Each row has a name. Each question is about the rows just above it. Places in a row count from 0.

Columns, left to right: X P H V D Q S
(99): [ 67 143 155 110 139 138 142]
(91): [138 126 162 161  75 120 142]
(86): [127 166 138 180 161 147  80]
[ 67 138] is in which column, read top down? -> X
key -> tag
[180] -> k_843
[120] -> k_138
[161] -> k_460
[138] -> k_429
Look up the entry of (91) at place 3 in the table: -> k_460
[138 126 162 161  75 120 142] is in which row? -> (91)

Columns, left to right: M Y K R W B U A L
(46): [124 119 136 132 134 125 133 131 138]
(115): [128 111 145 144 151 125 136 124 145]
(32): [130 110 148 146 161 124 137 123 148]
(9): [124 119 136 132 134 125 133 131 177]
(59): [124 149 108 103 100 129 119 139 110]
(43): [168 144 132 155 196 144 119  86 105]
key -> tag
[149] -> k_418
[124] -> k_350
[110] -> k_481
[123] -> k_28
[177] -> k_896
[148] -> k_491
[138] -> k_405
[105] -> k_469
Look up the entry of (32) at place 8 in the table: -> k_491
Move every entry of [100 129 119] by +1 step of 1. -> [101 130 120]
Which column holds this, read top down? [125 124 125 129 144] -> B
Shift each entry of [100] by -1 times 1: -> [99]

Columns, left to right: J C Z E
(138): [ 69  66 173 175]
(60): [177 195 189 170]
(103): [ 64  64 173 155]
(129): [176 183 179 153]
(187): [187 190 185 166]
(208): [138 134 137 120]
(100): [ 72  66 172 178]
(84): [179 189 186 170]
(24): [ 60  65 165 156]
(16): [163 187 192 186]
(57): [ 66  69 183 182]
Shift each entry of [ 66 173] by +1 times 1: -> [ 67 174]
[ 72  66 172] with -1 step of 1 on every entry: -> [ 71  65 171]
Move every entry of [66] by -1 step of 1. -> [65]
[66] with +1 step of 1 on every entry: -> [67]
Move every entry of [60 65] by -1 step of 1. -> [59 64]
key -> tag
[196] -> k_819
[189] -> k_886
[190] -> k_462
[179] -> k_165
[195] -> k_466
Join (60) by its entry at place 2: -> k_886
[190 134  66 189  65 187  69] is in which column, read top down? -> C

Columns, left to right: Zamuf peniz pez dat Ratuk tud Popon
(94): [129 111 157  99  99 168 136]
(92): [171 140 116 129 129 184 108]
(141): [106 167 148  92  92  84 128]
(83): [107 124 193  47  47 168 145]
(53): [120 143 117 113 113 130 116]
(158): [168 120 138 124 124 184 127]
[120 143] with -1 step of 1 on every entry: -> [119 142]
Shift each entry of [167 148  92  92] by +1 times 1: -> [168 149  93  93]
Move every entry of [193  47  47] by -1 step of 1. -> [192  46  46]
key -> tag
[167] -> k_583
[111] -> k_412
[140] -> k_443
[106] -> k_988
Look up the entry of (141) at place 1 in the table: -> k_583

Columns, left to right: raf kuzi Tila mog zoniz
(85): [67 79 73 73 83]
(114): [78 69 71 94 80]
(87): [74 90 73 71 79]
(72): [78 60 72 86 79]
(15): [199 188 172 172 189]
key -> tag
[78] -> k_24
[81] -> k_413
[79] -> k_331
[190] -> k_636
[189] -> k_979
[80] -> k_766
Look up the entry of (114) at place 4 in the table: -> k_766
Which column holds [73 71 73 72] top down? -> Tila
Whose row is [78 69 71 94 80]? -> (114)
Which column holds [69 90] top down? -> kuzi
Whose row is [74 90 73 71 79]? -> (87)

Columns, left to right: T F G N
(62): [108 126 117 133]
(20): [104 125 177 164]
(14): [128 127 158 112]
(121): [132 117 123 172]
(19): [146 135  64 133]
(6): [161 121 109 137]
Table of tags by key:
[112] -> k_986
[127] -> k_529
[146] -> k_73
[131] -> k_255
[128] -> k_500
[111] -> k_468
[132] -> k_709
Look up the entry of (14) at place 0 in the table: -> k_500
Which column holds this, read top down? [158 123  64] -> G
Whose row is [128 127 158 112]? -> (14)
Whose row is [146 135  64 133]? -> (19)

Columns, left to right: Zazo leze bif nabi vod
(67): [178 126 124 191 155]
(68): [166 126 125 172 144]
(7): [173 130 128 183 146]
Which column holds [166 173] top down? -> Zazo
Which column holds [126 130] top down? -> leze
[124 125] is in which column, read top down? -> bif
Move every entry of [166 126 125] by +1 step of 1. -> [167 127 126]

Columns, left to right: Rala savo zamek kalo risaz
(134): [ 61 102  70 121 149]
(41): [ 77 108  83 124 152]
(48): [159 141 156 137 149]
(109): [155 139 152 136 144]
(26): [ 66 104  73 123 155]
(56): [ 77 108  82 118 121]
key -> tag
[70] -> k_664
[66] -> k_763
[61] -> k_419
[77] -> k_613
[155] -> k_695
Look up the entry of (134) at place 0 in the table: -> k_419
Whose row is [ 77 108  82 118 121]? -> (56)
[139 152 136] with -1 step of 1 on every entry: -> [138 151 135]
[ 66 104  73 123] with +1 step of 1 on every entry: -> [ 67 105  74 124]

Columns, left to right: tival venu Lol Kig zudo
(81): [ 60 118 129 105 111]
(165): [149 127 198 130  81]
(25): [109 189 177 141 164]
(167): [ 55 127 125 106 124]
(49): [145 107 193 122  59]
(113): [150 110 197 124  60]
(135): [143 136 196 132  92]
(101): [109 189 202 127  62]
Which column holds this, read top down? [127 107] -> venu
Move every entry of [118 129] by +1 step of 1. -> [119 130]

Columns, left to right: gem faro tig vaf lezo pas
(23): [140 133 144 136 186  97]
(128): [123 133 144 136 186  97]
(64): [202 118 130 117 191 140]
(122): [117 106 106 119 113 135]
Shift each entry of [117] by -1 times 1: -> [116]
Move every entry of [117] by +1 step of 1. -> [118]

Columns, left to right: livib Zos karip ruba
(79): [123  75 135 183]
(10): [100 156 191 133]
(111): [160 134 120 100]
(33): [108  79 141 186]
(74): [138 122 172  93]
tags:
[138] -> k_592
[100] -> k_396
[108] -> k_608
[123] -> k_371
Join (10) by its entry at place 0: -> k_396
Move every entry of [100] by +1 step of 1. -> [101]
[160 134 120] with -1 step of 1 on every entry: -> [159 133 119]
[191 120] is in which column, read top down? -> karip
Which column holds [135 191 120] top down? -> karip
[123 100 160 108] is in which column, read top down? -> livib

Columns, left to right: Ruvub Div kida Pino Mul Zitug ravez zeri Rabi
(144): [ 99 115 135 126  85 117 192 156  70]
(47): [116 100 121 126  99 126 190 167  76]
(35): [ 95 112 142 126  80 120 191 163  78]
(39): [114 106 131 126  76 127 191 171  76]
(71): [ 95 112 142 126  80 120 191 168  83]
Whose row is [116 100 121 126  99 126 190 167  76]? -> (47)
[76] with -1 step of 1 on every entry: -> [75]

Columns, left to right: Bib Lop zab luze Gune maba buku
(80): [ 80 127 113  94 168 106 119]
(58): [109 127 117 104 208  94 119]
(90): [109 127 140 120 174  94 102]
Which column holds [119 119] top down? -> buku
key -> tag
[168] -> k_127
[94] -> k_609
[119] -> k_801
[95] -> k_360
[209] -> k_368
[174] -> k_974
[208] -> k_620
Join (58) by its entry at place 4: -> k_620
Which column holds this, read top down? [119 102] -> buku
Move every entry of [140 120] by +1 step of 1. -> [141 121]
[109 127 140 120 174  94 102] is in which row? -> (90)
Which column holds [109 109] top down? -> Bib
Which column holds [117 140] top down? -> zab

